Here is a tiny trained network, its code and every weight. The questions are about switching its units off for an input and a target symbol, where a switched-off unit gives its printed mean instead of its output.

import numpy as np


def w(rows, s, z=0):
    codes = np.array(rows[::2]) - 128.0
    scale = np.full(codes.shape[1], s)
    scale[-1] = z or s
    return codes * scale


def norm(h):
    return h / np.sqrt((h * h).mean(-1, keepdims=True) + 1e-5)


def f(y):
    return y / 2 * (1 + np.tanh(0.7978845608 * (y + 0.044715 * y**3)))


def softmax(a):
    e = np.exp(a - a.max(-1, keepdims=True))
    return e / e.sum(-1, keepdims=True)


def log_softmax(a):
    a = a - a.max(-1, keepdims=True)
    return a - np.log(np.exp(a).sum(-1, keepdims=True))


def net(x, mask):
    ids = ['Ξαβγδεζηθλστψω'.index(c) for c in x.split()]
    T = len(ids)
    res = E[ids] + P[:T]
    u = 0
    for l in range(2):
        r = norm(res)
        for j in range(2):
            rows = slice(3 * j, 3 * j + 3)
            q, k, v = (r @ M[l][rows].T for M in (Q, K, V))
            z = softmax(np.where(np.tri(T) > 0, q @ k.T / 3**0.5, -1e9)) @ v
            o = O[l][rows]
            res = res + np.where(mask[u + j], z, o[:, -1]) @ o[:, :-1]
        u += 2
        y = f(norm(res) @ A[l][:, :-1].T + A[l][:, -1])
        res = res + np.where(mask[u : u + 8], y, B[l][:, -1]) @ B[l][:, :-1]
        u += 8
    return log_softmax(norm(res)[-1] @ U[:, :-1].T + U[:, -1])


Q, K, V, O, A, B = {}, {}, {}, {}, {}, {}
E = w([
[73,191,174,139,137,99,227,130,152],'Ξ',
[171,144,20,129,159,130,127,90,113],'α',
[110,134,188,114,40,126,235,132,134],'β',
[131,218,105,173,85,124,165,164,163],'γ',
[187,166,135,124,117,148,209,95,169],'δ',
[128,217,25,132,106,100,101,108,156],'ε',
[65,158,83,114,34,84,90,126,84],'ζ',
[113,166,106,193,114,104,48,65,156],'η',
[138,77,41,185,53,109,90,139,135],'θ',
[165,114,131,99,101,131,112,7,133],'λ',
[133,128,82,115,32,126,155,155,104],'σ',
[136,214,128,70,68,142,172,106,93],'τ',
[28,146,114,132,118,69,143,116,112],'ψ',
[83,139,161,202,54,98,147,154,172],'ω',
],0.016)
P = w([
[119,183,84,156,92,140,187,65,107],'0',
[141,185,127,208,104,99,153,94,47],'1',
[90,157,84,145,78,155,181,77,150],'2',
[151,183,139,187,103,89,128,98,76],'3',
[84,154,97,117,99,139,153,99,187],'4',
[158,178,142,173,116,77,111,113,105],'5',
[88,156,110,93,106,128,129,124,210],'6',
[158,173,142,152,124,41,115,119,125],'7',
[61,130,86,115,124,166,143,117,216],'8',
[172,207,206,168,145,129,54,167,88],'9',
[152,148,126,109,137,2,141,150,175],'10',
[63,143,114,165,134,224,118,113,199],'11',
[182,197,216,157,172,94,59,223,47],'12',
[136,152,134,163,88,88,144,127,178],'13',
],0.0092)
Q[0] = w([
[187,132,189,178,166,131,85,186,4],'0.h0',
[134,84,160,83,161,138,104,192,129],'0.h0',
[64,69,124,69,150,221,122,153,176],'0.h0',
[88,76,153,95,171,220,109,167,121],'0.h1',
[197,147,186,152,161,98,96,197,31],'0.h1',
[159,161,137,198,124,127,111,113,61],'0.h1',
],0.027)
K[0] = w([
[48,127,75,158,90,242,175,68,155],'0.h0',
[114,163,106,174,115,126,149,91,68],'0.h0',
[175,136,113,157,90,7,181,89,113],'0.h0',
[131,153,94,173,76,74,182,67,125],'0.h1',
[60,142,96,161,112,252,144,91,123],'0.h1',
[74,106,105,97,120,186,137,124,184],'0.h1',
],0.025)
V[0] = w([
[137,9,73,111,150,100,51,102,99],'0.h0',
[127,193,132,57,144,172,131,71,131],'0.h0',
[125,77,216,160,128,117,43,80,173],'0.h0',
[78,218,57,189,155,83,125,97,119],'0.h1',
[157,188,95,131,44,128,81,130,150],'0.h1',
[65,162,143,84,63,49,104,130,75],'0.h1',
],0.012)
O[0] = w([
[115,104,73,181,127,39,255,129,39,103],'0.h0',
[74,120,91,86,24,210,165,106,184,157],'0.h0',
[74,143,118,213,142,208,145,98,42,131],'0.h0',
[207,161,168,136,35,60,86,83,150,240],'0.h1',
[211,134,171,197,95,157,128,126,113,247],'0.h1',
[166,162,184,96,104,139,73,176,80,182],'0.h1',
],0.0075,0.013)
A[0] = w([
[171,6,191,93,148,126,109,99,132,80],'0.n0',
[149,95,108,96,90,144,96,145,82,189],'0.n1',
[81,165,117,112,129,76,71,87,89,127],'0.n2',
[112,101,126,138,146,56,166,87,156,222],'0.n3',
[191,96,187,119,157,165,228,145,148,114],'0.n4',
[99,139,132,86,106,111,178,142,128,167],'0.n5',
[47,159,196,122,144,95,113,67,137,242],'0.n6',
[199,147,81,122,149,174,155,173,162,252],'0.n7',
],0.014,0.0022)
B[0] = w([
[34,18,96,188,179,151,168,121,25,207],'0.n0',
[228,137,119,92,107,140,189,216,133,251],'0.n1',
[114,107,63,130,124,135,49,180,71,186],'0.n2',
[66,127,120,40,85,115,1,61,149,196],'0.n3',
[6,151,201,111,185,140,140,72,172,138],'0.n4',
[181,150,215,74,125,139,84,165,97,137],'0.n5',
[112,113,176,49,50,189,62,90,163,208],'0.n6',
[184,97,131,139,155,109,190,31,243,201],'0.n7',
],0.0092,0.0031)
Q[1] = w([
[180,17,105,90,128,165,121,60,69],'1.h0',
[76,23,202,175,74,136,88,137,99],'1.h0',
[148,39,44,196,121,100,91,202,163],'1.h0',
[142,115,144,107,104,193,128,3,48],'1.h1',
[168,46,52,145,124,138,125,146,89],'1.h1',
[158,137,131,18,169,138,199,113,108],'1.h1',
],0.019)
K[1] = w([
[27,92,64,129,158,137,211,137,106],'1.h0',
[72,164,127,192,220,192,121,195,40],'1.h0',
[100,117,138,156,210,8,134,160,85],'1.h0',
[85,125,102,153,136,250,171,148,77],'1.h1',
[119,99,108,139,147,92,148,101,39],'1.h1',
[121,67,121,73,76,179,166,72,116],'1.h1',
],0.02)
V[1] = w([
[204,148,62,157,171,178,121,130,139],'1.h0',
[115,85,78,104,133,150,62,133,93],'1.h0',
[144,138,166,89,196,128,132,55,95],'1.h0',
[122,100,150,199,138,119,121,139,178],'1.h1',
[110,124,106,140,94,105,66,73,145],'1.h1',
[182,5,180,125,97,147,130,87,112],'1.h1',
],0.019)
O[1] = w([
[214,137,38,142,180,137,149,126,154,143],'1.h0',
[140,59,80,87,69,143,63,120,84,63],'1.h0',
[161,126,171,45,145,153,133,18,117,48],'1.h0',
[130,86,166,186,126,112,112,107,141,127],'1.h1',
[30,125,98,160,211,143,93,112,100,246],'1.h1',
[135,2,140,143,184,192,170,147,34,207],'1.h1',
],0.0086,0.011)
A[1] = w([
[138,47,194,104,112,141,157,91,84,143],'1.n0',
[192,167,31,111,169,153,124,102,139,130],'1.n1',
[181,107,49,139,143,109,133,182,156,236],'1.n2',
[120,165,149,155,145,83,169,140,44,129],'1.n3',
[136,124,94,99,76,179,90,135,174,80],'1.n4',
[121,168,249,85,141,122,191,127,128,50],'1.n5',
[172,164,153,170,134,78,116,120,47,120],'1.n6',
[157,98,169,64,167,109,76,186,194,2],'1.n7',
],0.015,0.003)
B[1] = w([
[101,188,58,173,67,115,168,139,172,202],'1.n0',
[89,120,183,146,68,55,107,92,11,176],'1.n1',
[38,142,150,97,196,81,168,142,151,201],'1.n2',
[170,68,250,103,44,104,132,102,87,203],'1.n3',
[154,167,91,121,222,130,184,157,154,184],'1.n4',
[62,173,84,135,246,149,115,173,74,157],'1.n5',
[151,107,37,50,180,181,145,117,164,254],'1.n6',
[62,21,134,117,49,100,173,107,40,175],'1.n7',
],0.012,0.0089)
U = w([
[43,117,177,80,180,164,109,140,113,98],'Ξ',
[152,81,134,123,176,54,131,71,59,161],'α',
[52,175,117,179,89,162,184,162,76,235],'β',
[215,184,155,177,133,115,150,140,209,45],'γ',
[98,122,137,127,234,185,163,57,214,2],'δ',
[83,171,76,121,122,38,84,99,167,130],'ε',
[129,134,56,59,81,112,65,232,87,27],'ζ',
[137,125,97,201,195,186,1,116,114,112],'η',
[136,45,79,182,187,87,139,214,146,231],'θ',
[163,113,71,146,72,207,121,50,119,217],'λ',
[148,91,161,55,112,156,200,198,179,48],'σ',
[202,167,161,47,128,181,142,175,102,141],'τ',
[52,89,127,55,72,142,45,144,118,46],'ψ',
[135,81,248,208,97,119,61,156,157,82],'ω',
],0.0091,0.0021)

Each question gives the input, a string of symbols that net reads in full, and the target symbol t.
The units are the heads (3 rows each of Q, K, V and O) and the neurons (one row each of A and B). Each row of codes is followed by its name. A weight is (code - 128) times the scale printed after its matrix; where a second scale follows, it is the last column's (O, A, B and U).
mask holds one flag per unit, layer by layer, with each layer's heads first. A switched-off unit (its flag False) gives its mean, the last column of its rows in O or B, instead of its output. The means were averaged over made-up inputs and are rounded, as every weight is.
A unit's drop is (log p(t) with every unit on - log p(t) with that unit switched off) / (log p(t) with every unit on - log p(t) with every unit switched off).
The circuit of an input: a set's keep is (log p(t) with only the set's units on - log p(t) with every unit switched off) / (log p(t) with every unit on - log p(t) with every unit switched off). Starting from the 12 units with the biggest drops (on a tie, the unit counted first), units are removed one at a time, each time the one whose removal leaves the highest keep (on an exact tie, the one counted first), for as long as the keep stays at least 0.8.
circuit, biggest first: the units of the circuit, biggest drop first
k most important neurons: the k neurons with the biggest drops, biggest first
top k neurons in layer l: the k neurons of layer l with the biggest drops, biggest first
which heads matter: for each layer, one digit per head in row order, 1 if its drop is at least 0.15 and else 0, layers parted by /
input ω θ η θ ω α ω θ θ θ ζ, target α: circuit, biggest first -> (0.h0)
input ε ε θ ω ψ, target η: which heads matter -> 10 / 00
input λ λ θ λ λ λ λ ε ω η Ξ λ, target ψ: top 2 neurons in layer 1 -> (1.n7; 1.n1)
input λ β λ, target Ξ: which heads matter -> 11 / 10
input θ λ θ λ λ η ε λ λ λ λ λ λ η, target β: 3 most important neurons -> (1.n6; 0.n3; 0.n7)
input λ ε λ γ θ ε, target α: top 2 neurons in layer 1 -> (1.n3; 1.n1)
input ω η δ λ ζ θ ψ Ξ λ, target ψ: 2 most important neurons -> (1.n7; 1.n6)
input γ λ λ α θ Ξ θ, target Ξ: circuit, biggest first -> (1.h0; 1.n5; 0.n4)
input γ θ θ Ξ λ λ ω α ε λ θ θ θ τ, target α: which heads matter -> 10 / 00
input λ θ α λ θ γ ε, target ω: which heads matter -> 11 / 00
input λ λ λ ω η θ λ θ, target λ: circuit, biggest first -> (0.h0; 1.h0)
input θ β θ λ λ λ ω λ θ σ λ γ γ θ, target ω: top 2 neurons in layer 1 -> (1.n6; 1.n7)
input λ ω ζ λ λ θ ε α λ, target ε: which heads matter -> 11 / 00
input λ λ λ ε λ ε δ ψ ψ λ β, target β: which heads matter -> 10 / 00
input θ λ λ ε θ θ θ τ ω λ λ, target λ: circuit, biggest first -> (1.n2)
input δ θ ψ θ η ε θ θ λ ε θ λ, target ε: which heads matter -> 10 / 01
input λ θ θ ψ ψ τ α ω λ λ λ σ ω θ, target η: which heads matter -> 10 / 00
input ε γ λ α θ λ θ β, target α: which heads matter -> 10 / 00
input θ λ θ λ δ θ ω τ η λ δ θ, target δ: which heads matter -> 01 / 00
input θ ω λ λ λ, target β: top 2 neurons in layer 1 -> (1.n0; 1.n6)
input λ ε λ λ δ θ λ α θ θ α ψ, target ψ: which heads matter -> 10 / 01
input ψ δ λ γ γ, target ω: circuit, biggest first -> (0.h0; 1.n6)
input λ ε δ ε λ λ λ, target β: which heads matter -> 10 / 00
input λ ω α, target α: which heads matter -> 00 / 00
input ζ η ψ α η ω ε λ θ δ, target δ: circuit, biggest first -> (0.n4)
input θ θ ζ λ δ λ λ τ σ ε ω, target γ: circuit, biggest first -> (0.h1; 1.h0)
